Here is a tiny trained network, its code and every weight. The questions are about switching its units off for an input and a target symbol, where a switched-off unit gives its printed mean instead of its output.

import numpy as np


def w(rows, s, z=0):
    codes = np.array(rows[::2]) - 128.0
    scale = np.full(codes.shape[1], s)
    scale[-1] = z or s
    return codes * scale


def norm(h):
    return h / np.sqrt((h * h).mean(-1, keepdims=True) + 1e-5)


def f(y):
    return np.maximum(y, 0)


def softmax(a):
    e = np.exp(a - a.max(-1, keepdims=True))
    return e / e.sum(-1, keepdims=True)


def log_softmax(a):
    a = a - a.max(-1, keepdims=True)
    return a - np.log(np.exp(a).sum(-1, keepdims=True))


def net(x, mask):
    ids = ['ΔΛαγζμξπτψ'.index(c) for c in x.split()]
    T = len(ids)
    res = E[ids] + P[:T]
    u = 0
    for l in range(2):
        r = norm(res)
        for j in range(2):
            rows = slice(2 * j, 2 * j + 2)
            q, k, v = (r @ M[l][rows].T for M in (Q, K, V))
            z = softmax(np.where(np.tri(T) > 0, q @ k.T / 2**0.5, -1e9)) @ v
            o = O[l][rows]
            res = res + np.where(mask[u + j], z, o[:, -1]) @ o[:, :-1]
        u += 2
        y = f(norm(res) @ A[l][:, :-1].T + A[l][:, -1])
        res = res + np.where(mask[u : u + 4], y, B[l][:, -1]) @ B[l][:, :-1]
        u += 4
    return log_softmax(norm(res)[-1] @ U[:, :-1].T + U[:, -1])


Q, K, V, O, A, B = {}, {}, {}, {}, {}, {}
E = w([
[233,167,126],'Δ',
[67,108,116],'Λ',
[61,82,136],'α',
[218,137,126],'γ',
[66,115,116],'ζ',
[85,154,121],'μ',
[164,91,131],'ξ',
[215,178,129],'π',
[180,179,254],'τ',
[199,152,123],'ψ',
],0.0064)
P = w([
[155,254,85],'0',
[206,108,150],'1',
[183,116,154],'2',
[177,124,152],'3',
[157,143,155],'4',
[152,138,148],'5',
[138,141,155],'6',
[146,144,151],'7',
[129,135,153],'8',
[138,149,145],'9',
],0.0023)
Q[0] = w([
[2,197,35],'0.h1',
[238,175,52],'0.h1',
[106,100,91],'0.h2',
[47,96,96],'0.h2',
],0.0084)
K[0] = w([
[133,174,3],'0.h1',
[171,160,193],'0.h1',
[163,160,102],'0.h2',
[147,185,62],'0.h2',
],0.013)
V[0] = w([
[183,125,197],'0.h1',
[39,143,255],'0.h1',
[124,112,203],'0.h2',
[27,87,207],'0.h2',
],0.0042)
O[0] = w([
[78,63,191,224],'0.h1',
[255,120,190,255],'0.h1',
[205,103,141,161],'0.h2',
[150,63,119,56],'0.h2',
],0.0041,0.00082)
A[0] = w([
[186,241,4,152],'0.n1',
[127,210,105,2],'0.n2',
[224,7,87,81],'0.n3',
[223,221,107,166],'0.n4',
],0.003,0.00064)
B[0] = w([
[150,34,146,226],'0.n1',
[89,86,139,167],'0.n2',
[81,2,171,232],'0.n3',
[59,12,119,252],'0.n4',
],0.0035,0.002)
Q[1] = w([
[133,116,171],'1.h1',
[250,117,98],'1.h1',
[113,74,147],'1.h2',
[75,107,112],'1.h2',
],0.011)
K[1] = w([
[181,151,137],'1.h1',
[128,79,255],'1.h1',
[115,233,102],'1.h2',
[58,135,115],'1.h2',
],0.0099)
V[1] = w([
[202,93,28],'1.h1',
[60,15,138],'1.h1',
[123,172,1],'1.h2',
[99,157,22],'1.h2',
],0.005)
O[1] = w([
[173,252,27,165],'1.h1',
[120,16,11,252],'1.h1',
[33,209,101,82],'1.h2',
[81,185,111,113],'1.h2',
],0.0048,0.0019)
A[1] = w([
[148,51,3,166],'1.n1',
[222,207,8,81],'1.n2',
[158,53,129,8],'1.n3',
[27,210,59,51],'1.n4',
],0.0038,0.0019)
B[1] = w([
[121,255,117,254],'1.n1',
[215,198,163,159],'1.n2',
[147,120,105,167],'1.n3',
[155,28,157,178],'1.n4',
],0.0054,0.0032)
U = w([
[212,236,104,109],'Δ',
[29,69,162,6],'Λ',
[180,18,28,239],'α',
[91,179,41,85],'γ',
[104,164,187,46],'ζ',
[63,147,185,73],'μ',
[2,89,143,168],'ξ',
[132,216,168,172],'π',
[208,73,250,180],'τ',
[56,159,48,77],'ψ',
],0.0081,0.002)

Each question gives the input, a string of symbols that net reads in full, and the target symbol t.
The units are the heads (2 rows each of Q, K, V and O) and the neurons (one row each of A and B). Each row of codes is followed by its name. A weight is (code - 128) times the scale printed after its matrix; where a second scale follows, it is the last column's (O, A, B and U).
mask holds one flag per unit, layer by layer, with each layer's heads first. A switched-off unit (its flag False) gives its mean, the last column of its rows in O or B, instead of its output. The means were averaged over made-up inputs and are rounded, as every weight is.
A unit's drop is (log p(t) with every unit on - log p(t) with that unit switched off) / (log p(t) with every unit on - log p(t) with every unit switched off).
The circuit of an input: a set's keep is (log p(t) with only the set's units on - log p(t) with every unit switched off) / (log p(t) with every unit on - log p(t) with every unit switched off). Starting from all 12 units, units are removed one at a time, each time the one whose removal leaves the highest keep (on an exact tie, the one counted first), for as long as the keep stays at least 0.8.
circuit, biggest first: the units of the circuit, biggest drop first
top k neurons: the k neurons with the biggest drops, biggest first
k most important neurons of layer l: the k neurons of layer l with the biggest drops, biggest first
heads that matter: for each layer, one digit per head in row order, 1 if its drop is at least 0.15 and else 0, layers parted by /
drop of u: that unit's drop, to one decimal
input α μ π α Λ ψ γ Λ ζ, target α: heads that matter : 10 / 11
input γ γ Δ Λ τ ζ, target Δ: top 4 neurons : [0.n1; 0.n3; 0.n4; 1.n2]
input μ ψ Λ α Δ μ α ψ, target α: circuit, biggest first : [0.h1; 1.h1]
input α γ ψ α γ Λ, target α: circuit, biggest first : [0.h1]
input γ Δ ψ μ γ Λ, target Δ: top 3 neurons : [0.n1; 0.n3; 0.n4]
input γ α Δ α π ψ ψ ψ γ ψ, target α: heads that matter : 10 / 00
input Δ ψ ψ Δ μ Λ ξ, target ξ: circuit, biggest first : [0.h1; 0.h2; 1.h2; 0.n4]
input α ζ α π α, target α: circuit, biggest first : [1.h1; 0.h1]
input α ψ ζ ξ ψ α π μ, target α: heads that matter : 10 / 01
input Λ Λ γ α Λ Δ ψ μ γ π, target α: circuit, biggest first : [0.n4; 0.h1]
input γ μ Λ Δ α, target Δ: heads that matter : 11 / 10
input τ γ ψ π Λ ζ τ α, target τ: circuit, biggest first : [0.h1; 1.h2]
input γ ζ ξ Δ Λ Δ μ, target Δ: circuit, biggest first : [1.h1; 0.h1]
input γ α γ ξ μ π ζ α, target Δ: top 2 neurons : [0.n1; 0.n3]
input τ ψ γ ψ ζ, target τ: heads that matter : 11 / 11
input μ ζ α ζ μ α α γ α Δ, target α: heads that matter : 00 / 10
input τ α Δ Δ Λ τ α, target τ: heads that matter : 10 / 01
input γ ψ ξ Λ, target Δ: circuit, biggest first : [1.h1; 0.h1; 0.n1; 0.h2]
input α γ π, target α: circuit, biggest first : [0.h1; 0.n4]
input τ ξ ξ Δ α μ, target τ: circuit, biggest first : [1.h2]
input α ψ τ ζ γ α, target α: circuit, biggest first : [0.h1; 1.h1]
input γ Λ Δ ζ μ, target Δ: top 3 neurons : [0.n1; 0.n3; 1.n2]
input α ξ τ ξ μ, target α: most important neuron of layer 0 : [0.n4]
input α Δ μ μ Δ, target α: heads that matter : 10 / 11
input γ α ψ ζ, target Δ: top 4 neurons : [0.n1; 0.n4; 0.n3; 1.n2]
input τ π ξ ζ μ, target τ: drop of 0.n2 : 0.0
input Δ μ ψ ξ μ ξ, target ξ: drop of 0.h1 : 0.9
input α ζ π ξ τ π ζ ζ, target α: drop of 0.h1 : 1.0
